Below is a small trained network, with its code and all its weights. Each question gives an input and a target symbol and asks what happens when units are switched off, that is, made to give their printed mean instead of their output.

import numpy as np


def w(rows, s, z=0):
    codes = np.array(rows[::2]) - 128.0
    scale = np.full(codes.shape[1], s)
    scale[-1] = z or s
    return codes * scale


def norm(h):
    return h / np.sqrt((h * h).mean(-1, keepdims=True) + 1e-5)


def f(y):
    return np.maximum(y, 0)


def softmax(a):
    e = np.exp(a - a.max(-1, keepdims=True))
    return e / e.sum(-1, keepdims=True)


def log_softmax(a):
    a = a - a.max(-1, keepdims=True)
    return a - np.log(np.exp(a).sum(-1, keepdims=True))


def net(x, mask):
    ids = ['Φδεηλμπ'.index(c) for c in x.split()]
    T = len(ids)
    res = E[ids] + P[:T]
    u = 0
    for l in range(2):
        q, k, v = (norm(res) @ M[l].T for M in (Q, K, V))
        z = softmax(np.where(np.tri(T) > 0, q @ k.T / 2**0.5, -1e9)) @ v
        res = res + np.where(mask[u], z, O[l][:, -1]) @ O[l][:, :-1]
        u += 1
        y = f(norm(res) @ A[l][:, :-1].T + A[l][:, -1])
        res = res + np.where(mask[u : u + 4], y, B[l][:, -1]) @ B[l][:, :-1]
        u += 4
    return log_softmax(norm(res)[-1] @ U[:, :-1].T + U[:, -1])


Q, K, V, O, A, B = {}, {}, {}, {}, {}, {}
E = w([
[131,160,93,126,134,128,82,161,195,43],'Φ',
[142,130,172,115,169,138,200,107,187,82],'δ',
[142,43,66,160,111,93,133,67,92,28],'ε',
[154,189,188,83,159,87,91,137,81,75],'η',
[121,115,126,176,178,137,123,164,182,116],'λ',
[112,143,159,144,120,243,102,101,72,98],'μ',
[123,116,154,100,104,139,63,133,251,172],'π',
],0.021)
P = w([
[12,142,138,154,92,107,152,187,129,115],'0',
[129,111,157,119,116,128,143,203,110,94],'1',
[151,117,160,138,118,119,143,169,118,86],'2',
[166,124,130,132,131,118,121,132,123,97],'3',
[189,123,112,128,146,124,112,102,127,110],'4',
[209,119,102,126,153,121,115,71,128,128],'5',
[233,95,122,134,140,84,114,36,120,130],'6',
[229,102,72,132,169,119,97,7,104,122],'7',
],0.014)
Q[0] = w([
[91,68,139,173,1,215,178,145,81,239],'0.h0',
[205,141,209,119,186,176,36,116,139,78],'0.h0',
],0.0043)
K[0] = w([
[143,196,144,90,188,66,136,192,121,179],'0.h0',
[248,2,63,145,186,71,77,29,130,158],'0.h0',
],0.0064)
V[0] = w([
[104,2,146,165,118,161,110,116,67,80],'0.h0',
[172,72,164,136,140,65,78,114,210,125],'0.h0',
],0.0074)
O[0] = w([
[253,158,149,226,138,118,196,142,176,183,254],'0.h0',
[143,48,194,185,106,126,49,146,254,163,185],'0.h0',
],0.0097,0.0063)
A[0] = w([
[139,141,180,103,68,95,172,121,176,134,124],'0.n0',
[64,72,2,86,26,45,179,58,79,125,3],'0.n1',
[183,153,82,112,123,26,146,88,176,113,245],'0.n2',
[93,93,91,158,78,83,126,88,184,87,68],'0.n3',
],0.0079,0.0022)
B[0] = w([
[79,79,130,22,182,174,158,113,137,103,179],'0.n0',
[92,54,74,125,46,121,172,254,169,14,140],'0.n1',
[202,115,131,98,136,243,81,147,118,161,254],'0.n2',
[79,203,17,60,175,129,145,126,94,177,178],'0.n3',
],0.0091,0.0066)
Q[1] = w([
[3,155,108,163,84,52,184,56,84,175],'1.h0',
[78,121,84,28,139,76,108,150,177,171],'1.h0',
],0.013)
K[1] = w([
[16,254,207,111,135,143,158,163,171,208],'1.h0',
[11,101,204,86,108,161,28,176,149,89],'1.h0',
],0.0081)
V[1] = w([
[128,187,245,141,201,140,100,125,140,157],'1.h0',
[87,104,155,179,61,255,95,101,125,160],'1.h0',
],0.0096)
O[1] = w([
[127,194,124,246,227,201,125,48,106,136,1],'1.h0',
[161,236,170,143,89,170,188,190,129,133,127],'1.h0',
],0.013,0.0055)
A[1] = w([
[201,137,107,173,129,217,43,2,144,141,19],'1.n0',
[219,138,58,103,38,25,154,53,57,171,97],'1.n1',
[159,164,200,90,159,7,96,135,87,78,251],'1.n2',
[147,141,146,121,119,56,129,63,66,81,103],'1.n3',
],0.0081,0.0015)
B[1] = w([
[141,132,135,58,164,21,153,224,166,129,253],'1.n0',
[165,118,226,209,172,168,60,2,119,177,194],'1.n1',
[101,74,55,141,162,133,30,160,154,197,182],'1.n2',
[152,154,88,54,182,161,123,137,30,198,144],'1.n3',
],0.0088,0.0079)
U = w([
[127,98,106,92,93,84,111,228,130,82,131],'Φ',
[113,109,138,101,171,127,166,87,170,94,63],'δ',
[123,92,109,174,104,145,110,85,139,196,155],'ε',
[110,109,105,147,177,149,51,101,101,193,136],'η',
[112,96,100,254,150,78,130,176,170,162,75],'λ',
[164,165,98,162,112,193,132,120,117,157,252],'μ',
[93,123,187,112,110,155,76,153,178,192,105],'π',
],0.0093,0.0024)

Each question gives the input, a string of symbols that net reads in full, and the target symbol t.
The units are the heads (2 rows each of Q, K, V and O) and the neurons (one row each of A and B). Each row of codes is followed by its name. A weight is (code - 128) times the scale printed after its matrix; where a second scale follows, it is the last column's (O, A, B and U).
mask holds one flag per unit, layer by layer, with each layer's heads first. A switched-off unit (its flag False) gives its mean, the last column of its rows in O or B, instead of its output. The means were averaged over made-up inputs and are rounded, as every weight is.
A unit's drop is (log p(t) with every unit on - log p(t) with that unit switched off) / (log p(t) with every unit on - log p(t) with every unit switched off).
The circuit of an input: a set's keep is (log p(t) with only the set's units on - log p(t) with every unit switched off) / (log p(t) with every unit on - log p(t) with every unit switched off). Starting from all 10 units, units are removed one at a time, each time the one whose removal leaves the highest keep (on an exact tie, the one counted first), for as long as the keep stays at least 0.8.
units of the circuit, in order: the units of the circuit, biggest drop first
k most important neurons: the k neurons with the biggest drops, biggest first
top k neurons in layer l: the k neurons of layer l with the biggest drops, biggest first
drop of u: that unit's drop, to one decimal
input ε μ η δ μ π δ λ, target Φ: top 3 neurons in layer 0 : (0.n1; 0.n2; 0.n3)
input μ Φ η μ, target Φ: units of the circuit, in order : (1.n0; 1.n1)
input ε μ μ η η η λ, target Φ: most important neuron : (0.n1)
input λ μ λ Φ λ ε δ μ, target π: 2 most important neurons : (1.n1; 0.n2)
input μ π μ μ η η π, target μ: units of the circuit, in order : (1.h0; 0.h0)
input δ μ η δ μ, target η: units of the circuit, in order : (1.h0; 0.h0)
input Φ π μ Φ π, target μ: units of the circuit, in order : (1.h0; 0.h0; 0.n3)
input μ μ Φ π δ η μ, target Φ: 3 most important neurons : (1.n0; 1.n1; 0.n2)
input π η μ μ Φ Φ ε δ, target Φ: 2 most important neurons : (0.n1; 0.n3)
input μ λ μ, target λ: 2 most important neurons : (1.n0; 0.n2)
input η ε ε, target ε: 4 most important neurons : (1.n1; 1.n0; 0.n1; 0.n3)
input δ μ π η, target η: drop of 0.h0 : 0.1
input δ μ λ ε δ π, target Φ: drop of 1.h0 : 0.6
input λ η δ μ η δ δ ε, target Φ: most important neuron : (0.n1)
input ε μ π, target Φ: drop of 1.h0 : 1.2
input δ ε ε, target ε: drop of 1.n0 : 0.2
